In the rows, zero is written as 128.
Here are made-up nodes, facts about them, and rows of numbers that follow some of those facts. Name the node behind each unnamed row.

Facts:
zastipir Ω 704; vedak Ω 755; fluklin Ω 771; brazos Ω 771; grevadar Ω 771; sustom Ω 673
klive Ω 755; reges Ω 755; fitri Ω 704; lubrir Ω 704; skapo Ω 771; gradrok Ω 704
vaklo Ω 755; kezadas Ω 704; neklik Ω 673; kidil Ω 704; varen Ω 673; funu Ω 673
grazik Ω 771; skifles Ω 755; dribrol Ω 771; zoklok Ω 704; plegrur Ω 771; stozo Ω 771
digru Ω 771; vomik Ω 771; fosun Ω 704; fledin Ω 771; tustek Ω 704; nepa Ω 704
ludal Ω 771; vurelek Ω 673; kadur Ω 755; posku Ω 704; reflanum Ω 755; rabrese Ω 771
debovo Ω 771; delo Ω 755; redir Ω 771; stesti Ω 755; midul Ω 755; skuzitra Ω 755
skuzi Ω 755; gadran Ω 771; dugi Ω 704; plusi Ω 673; bruze Ω 771; plarun Ω 673
brebim Ω 704; motretri Ω 771; stafli Ω 755; sazik Ω 771; vitas Ω 704; ruril Ω 755
sopar Ω 755; kobren Ω 755; stoplu Ω 771; vigel Ω 771; beklatru Ω 704; sutrar Ω 704
nisti Ω 704; brubrel Ω 755; nesten Ω 704; zotrus Ω 704; pote Ω 771; ketromor Ω 771
draklibel Ω 771; radros Ω 704; kleti Ω 704; fligal Ω 673; gregago Ω 771; lipul Ω 755
vekem Ω 755; fedrim Ω 673; tostus Ω 704; zastipir χ buplik; vedak χ dreklek; fluklin χ klivi
brazos χ kebrenu; grevadar χ dreklek; sustom χ dreklek; klive χ komupes; reges χ livo; fitri χ pluklil
lubrir χ pluklil; skapo χ buplik; gradrok χ klivi; vaklo χ skibom; kezadas χ dreklek; neklik χ kegu
kidil χ buplik; varen χ komupes; funu χ dreklek; grazik χ kegu; skifles χ skibom; dribrol χ komupes
zoklok χ kebrenu; plegrur χ dreklek; stozo χ gronistul; digru χ buplik; vomik χ gronistul; fosun χ livo
fledin χ poskis; tustek χ dreklek; nepa χ skibom; ludal χ kegu; vurelek χ poskis; kadur χ buplik
posku χ livo; reflanum χ gronistul; rabrese χ livo; debovo χ kegu; delo χ dreklek; redir χ skibom
stesti χ buplik; midul χ skibom; skuzitra χ pluklil; skuzi χ dreklek; gadran χ kebrenu; dugi χ pluklil
plusi χ gronistul; bruze χ dreklek; plarun χ dreklek; brebim χ dreklek; motretri χ kegu; stafli χ poskis
sazik χ gronistul; vitas χ klivi; ruril χ livo; sopar χ gronistul; kobren χ kebrenu; stoplu χ dreklek
vigel χ poskis; beklatru χ skibom; sutrar χ klivi; nisti χ livo; brubrel χ kegu; nesten χ komupes
zotrus χ poskis; pote χ kebrenu; ketromor χ dreklek; draklibel χ buplik; radros χ gronistul; kleti χ kegu
fligal χ kegu; gregago χ dreklek; lipul χ buplik; vekem χ poskis; fedrim χ gronistul; tostus χ dreklek
zastipir φ a; vedak φ b; fluklin φ d; brazos φ a; grevadar φ b; sustom φ d
klive φ a; reges φ a; fitri φ a; lubrir φ c; skapo φ d; gradrok φ a
vaklo φ a; kezadas φ a; neklik φ b; kidil φ b; varen φ c; funu φ a
grazik φ a; skifles φ b; dribrol φ b; zoklok φ b; plegrur φ a; stozo φ b
digru φ a; vomik φ a; fosun φ a; fledin φ b; tustek φ a; nepa φ b
ludal φ c; vurelek φ d; kadur φ b; posku φ c; reflanum φ a; rabrese φ a
debovo φ a; delo φ a; redir φ a; stesti φ c; midul φ c; skuzitra φ a
skuzi φ a; gadran φ b; dugi φ a; plusi φ b; bruze φ b; plarun φ a
brebim φ a; motretri φ c; stafli φ c; sazik φ b; vitas φ d; ruril φ a
sopar φ d; kobren φ a; stoplu φ b; vigel φ c; beklatru φ a; sutrar φ c
nisti φ d; brubrel φ b; nesten φ a; zotrus φ b; pote φ d; ketromor φ a
draklibel φ a; radros φ c; kleti φ b; fligal φ a; gregago φ a; lipul φ c
vekem φ c; fedrim φ a; tostus φ b; fluklin Δ gradrok; klive Δ nesten; lubrir Δ fitri
kezadas Δ brebim; varen Δ klive; funu Δ tostus; grazik Δ kleti; skifles Δ redir; plegrur Δ ketromor
digru Δ lipul; digru Δ stesti; tustek Δ plarun; tustek Δ kezadas; tustek Δ stoplu; posku Δ rabrese
reflanum Δ fedrim; reflanum Δ sopar; midul Δ vaklo; skuzitra Δ fitri; skuzi Δ brebim; gadran Δ pote
bruze Δ plegrur; plarun Δ plegrur; stafli Δ vurelek; sazik Δ reflanum; sazik Δ plusi; ruril Δ reges
kobren Δ zoklok; stoplu Δ tostus; stoplu Δ kezadas; vigel Δ stafli; nisti Δ fosun; brubrel Δ motretri
nesten Δ dribrol; pote Δ gadran; draklibel Δ kadur; kleti Δ brubrel; kleti Δ motretri; fligal Δ kleti
lipul Δ skapo; vekem Δ zotrus; zastipir λ f; vedak λ g; livo λ f; fluklin λ e
kebrenu λ e; brazos λ f; grevadar λ g; sustom λ g; klive λ g; reges λ e
skibom λ e; fitri λ f; lubrir λ g; skapo λ f; gradrok λ e; dreklek λ e
vaklo λ f; kezadas λ e; neklik λ e; kidil λ f; buplik λ e; varen λ g
funu λ g; grazik λ g; skifles λ e; dribrol λ e; pluklil λ g; zoklok λ f
plegrur λ e; poskis λ g; stozo λ e; digru λ f; vomik λ e; fosun λ e
fledin λ f; tustek λ e; gronistul λ e; nepa λ e; ludal λ e; vurelek λ f
kadur λ e; posku λ e; reflanum λ g; rabrese λ e; klivi λ e; debovo λ f
delo λ g; redir λ f; stesti λ e; midul λ e; skuzitra λ g; skuzi λ g
gadran λ f; dugi λ g; plusi λ g; bruze λ e; plarun λ g; brebim λ e
motretri λ e; stafli λ f; sazik λ g; vitas λ f; komupes λ e; ruril λ e
sopar λ g; kobren λ f; stoplu λ g; vigel λ f; beklatru λ f; sutrar λ e
nisti λ e; brubrel λ e; nesten λ g; zotrus λ e; pote λ f; ketromor λ g
draklibel λ f; radros λ g; kegu λ f; kleti λ e; fligal λ e; gregago λ e
lipul λ f; vekem λ f; fedrim λ g; tostus λ g

Known rows:
vedak: [128 110 156  81  86 164  83 128 187  76 189 137 122 150  84 127 192]
beklatru: [109 116  84  95 129 108 110 113  94  96 116 132 136 146 134 129 147]
zoklok: [ 94 124  98 111 121 126 107  90  94  90 132 137 116 151 143 130 140]
pluklil: [130 114 109 122 119 154 138 149 126 149 100  73 127 177  62 158  33]
lubrir: [113 114  97  98 138 136 116 136 110 109 117 123 124 134  93 127 136]
fosun: [104 109 111  89 136 147 111 135 111 153 128 113 145 130 130 113 126]
skapo: [106 125  75  99 139 109 146 122  53  93 133 119 129 130 160 125 111]
lipul: [143 125 114 104 102 136 109 105 118 114 130 122 136 132 138 122 141]
debovo: [113 120  80 100 137  98 120 124  86  89 127 123 142 142 155 115 139]
sustom: [117 103 129  81 109 144 113 157 125  90 179 143 120 141  67 140 166]
stoplu: [108 116 104  75 142 103 124 154 122  72 210 163 117 136  76 107 184]
skifles: [129 125 151 106 105 184  95 107 154 160 152 109 128 121 139 109 129]
komupes: [115 109 123 121 121 165 138 144 115 194 132  71 134 167  86 140  19]
delo: [145 103 146  67  91 147  87 152 184  83 168 131 141 151  75 129 200]
poskis: [131 116 111 126 119 157 141 150 122 153  97  67 129 181  63 156  30]
vekem: [145 127 117 105  98 136 106 106 120 112 131 124 135 132 136 124 151]
vigel: [105 121  77 106 141 104 127 127  72  87 146 136 133 136 144 111 131]
gadran: [ 97 117  75 122 163 133 135  84 117  59 153 131 137 140 127 130 140]
bruze: [ 61  93 134  93 130 154  90 149 118 100 233 179 116 152 110  88 132]
sutrar: [ 99 111 112  95 133 151 111 126 100 151 136 118 140 123 131 117 126]
klivi: [113 111 124 121 117 169 139 142 110 194 126  74 135 166  85 143  15]
skuzi: [160 113 131  61 101 132 100 160 171  96 178 142 142 137  62 122 209]
plarun: [113  90 140  96 113 149  75 166 136  93 173 182 114 164  58 105 155]
sazik: [106 121 102 108 144 138 119 126 120  96 134 116 117 138 123 106 122]

Name these rows:
[ 94 104 120  81 127 129 103 144 142  49 197 147 120 157  94 121 171] => grevadar
[114 106  99  55 140 104 123 167 106 132 207 166 143 122  73 106 184] => kezadas
[ 88 121 117 105 141 151 115 122 113 135 156 112 131 130 156  96 109] => stozo
[ 93 112  96  90 147 139 138 147  79 147 159 117 135 109 143 107 101] => fluklin
[109 121 139 118 119 174  96 103 127 162 142 112 121 127 138 106 118] => neklik
[135 118 115 112 128 150 107 131 123 125 117 124 122 129  90 118 145] => varen
[128 125 151 105 102 185  92 104 155 159 141  97 132 121 150 110 132] => kadur
[103 116  60 111 169 128 162 107  77  70 148 125 144 122 125 144 122] => pote
[ 91 107 108  99 131 132 124 145  97 141 163 103 139 125 146  99 107] => motretri
[ 90 111  98  94 141 153 139 137  75 156 141 118 131 114 121 119  98] => nisti
[ 89 117 116 102 136 147 110 118 112 132 159 119 127 127 156  97 121] => dribrol
[112 108 151 107  90 172  98 117 144 159 177  99 122 126 127 104 117] => brubrel
[109  83 137 101 106 140 137 164 146 141 198 126 126 182  51 152  44] => dreklek
[100 118  83  95 126 118 130 112  60  99 129 133 123 134 139 139 121] => vitas
[ 95  95 112  62 134 123 108 163 113 127 206 168 139 138  76 105 167] => tustek
[136 101 126  82 119 129  96 158 149  92 175 159 128 148  55 121 194] => funu
[135 121 139  94 108 172 104 128 141 166 144 105 142 115 131 111 131] => midul
[153 122 117  97  98 131  97 110 133 112 126 122 139 136 132 124 159] => kobren
[144 120 118 108 122 148 101 134 138 128  98 106 132 137 106 120 142] => fedrim
[118 102 124 108 122 149 108 138 114 170 152 117 134 124 110 103 118] => fligal
[122 124  97 115 118 135 125 107  74 118 124 129 122 129 139 137 122] => vurelek
[144 120 145  89 104 172  95 130 156 165 127 100 150 121 140 110 142] => reges
[114 107  92  95 139 112 126 156 114  99 134 109 133 139 106 106 127] => grazik
[ 95 111 112  97 140 146 120 132  98 152 141 121 136 120 123 107 113] => posku
[ 75  82 133  80 133 144  88 174 112 111 213 181 132 154 108  83 132] => plegrur

